array([32, 29, 83,  8, 59]) → 8

array([10, 50, 29, 33, 92,  3, 58]) → 33

array([[ 636, -655, -421, -414,   -5, -263, -205],
       [  45,  233,  178, -222, -256,  219, -428],
       [-101,  706,  550,   19, -179,  496, -337]]) → -414

array([[7, 5, 2, 4, 4, 5],
       [5, 6, 3, 2, 6, 4]]) → 4

array([195, 137,  26, 118]) → 118

array([409, 221, 381, 979, 160, 320, 338]) → 979

array([-835,  -38,  811,  905,  460, -780]) → 905

array([-552,  551,  169, -293, -698,   51, -732]) → -293
---
[[  0  -5 -17   4   6  29]
 [-32   5 -18  27   0 -24]
 [-25  23 -23  -5 -22   6]] | 0

[[ -7  -6  34   5 -23   7]
 [-11 -20   7  14  -5 -14]] | -5

[[ 11  -7   2 -27 -10   8 -11]
 [ 20 -11   8 -32  -7  10  -9]
 [ 19 -10   9 -37 -13  11 -14]] | 10

[[-16 -16 -32 -16  35  -4]
 [  3 -20  29  27   6   8]
 [  1 -28  31  -6  28  -7]] | 6

[[  6  27   1 -10 -33  18  -3]
 [  3  13  -2  -2 -17   6  -2]] | 6

[[ 10  -1 -13  -2 -30]
 [ 13   0  -8 -18  -6]
 [ -1   2  -3  17 -16]] | -18

[[-38 -15   9  34]
 [-15   8  34 -23]] | 34
---
[[ 21   7  17  -4   7   5]
 [  6  11   8  -3  20  -4]
 [ -9   0  37 -30 -17   7]]
21

[[ -1  35 -11  25  30]
 [  1   9   8 -23  30]
 [-10 -19  10 -36 -24]]
-1

[[ -1  11 -20   5  27 -18 -23]
 [ 15  28   4  -4 -22  21  21]
 [  2   4  -5   3  25  13 -16]]
-1

[[ -3  -2  20   2 -18 -37]
 [-28  -9  18  -2  -5  -5]
 [ -2  -2 -25  -3  28  23]]
-3

[[  0  17 -13  32  16  -3   0]
 [-17  38  -4   0  -3  -8   5]
 [  2   0 -16  -6   4  -3 -32]]
0

[[-18 -15  13  -3]
 [  8  14  14   9]
 [ 13  -2  -4  27]]
-18
---
643,34,905,359 -> 34
-27,46,38,-36 -> 46
99,5,10,36 -> 5
-25,9,19,39 -> 9
84,10,4,72 -> 10
-10,-23,38,-40 -> -23
37,-33,-43,-17 -> -33
---
[-32, -26, 34, 4] Out: -32
[[-3, 37, -33, 22, 19, 35, 38], [30, -24, 20, 27, -11, -4, -25], [-12, -38, -31, 36, 16, -17, -32]] Out: 36
[-32, -18, -12, 1] Out: -32
[3, 14, 29, 1, 1] Out: 14
[-33, -34, -21, -3, 10] Out: -34
[1, 1, 4, 7, 4, 30, 2] Out: 7
[10, 12, -4, 23, -30, -2, -12] Out: 23
[[-29, -2, -12, 28, 15, 8], [-34, -7, -10, 24, 0, 18]] Out: -10
---
[[81, 152, 99, 136, 85],
 [197, 118, 98, 142, 59],
 [34, 86, 99, 122, 18]] out 122

[46, 91, 198, 76, 150] out 76

[5, 1, 4, 1, 7, 3, 0] out 3

[-978, 114, 545, 66] out 545

[137, 23, 249, 170] out 249

[[723, -200, 622, -571],
 [733, -215, 622, -610]] out 622
---
[31  3 -3 -3  5]: 31, 5

[  1  -8   4 -15  28  15]: 28, 15

[[ -6  -3 -14   7 -25  30  -7]
 [ 10  16   7  11 -18   7  -3]
 [ 28   6  18   8 -32 -16   0]]: 30, 28

[22  0 30 31 27]: 31, 30

[-14 -27  11  -1 -13]: 11, -1

[-27   7  22 -15]: 22, 7
---
[[-18  26  25 -21 -29  15  32]
 [  8 -20  13   8 -21  13   8]] -> 25

[[ -3 -27  31  -6 -23  31]
 [ 13 -13 -23  -7  17  22]
 [-19 -25   4  28  11 -22]] -> -23

[[-15  24  -8 -30   5  -6]
 [ 31  16 -28  -3 -13 -19]
 [  4 -10  20 -15  16 -22]] -> -28

[[-18  26  20  31  24  15]
 [ 29 -13 -14   0  -4  16]
 [ 30  19  23  17  -8 -30]] -> -14

[[-26   9  -1 -22 -11 -12   5]
 [-12  13  -6 -19 -15 -18   6]
 [ 38   6  -8  11  -1   0   9]] -> -6

[[  8  10   9 -28 -18]
 [  4  12  13 -27 -17]] -> 9

[[-18 -19  -8 -36 -18]
 [ 22   8 -19  11  10]] -> -8
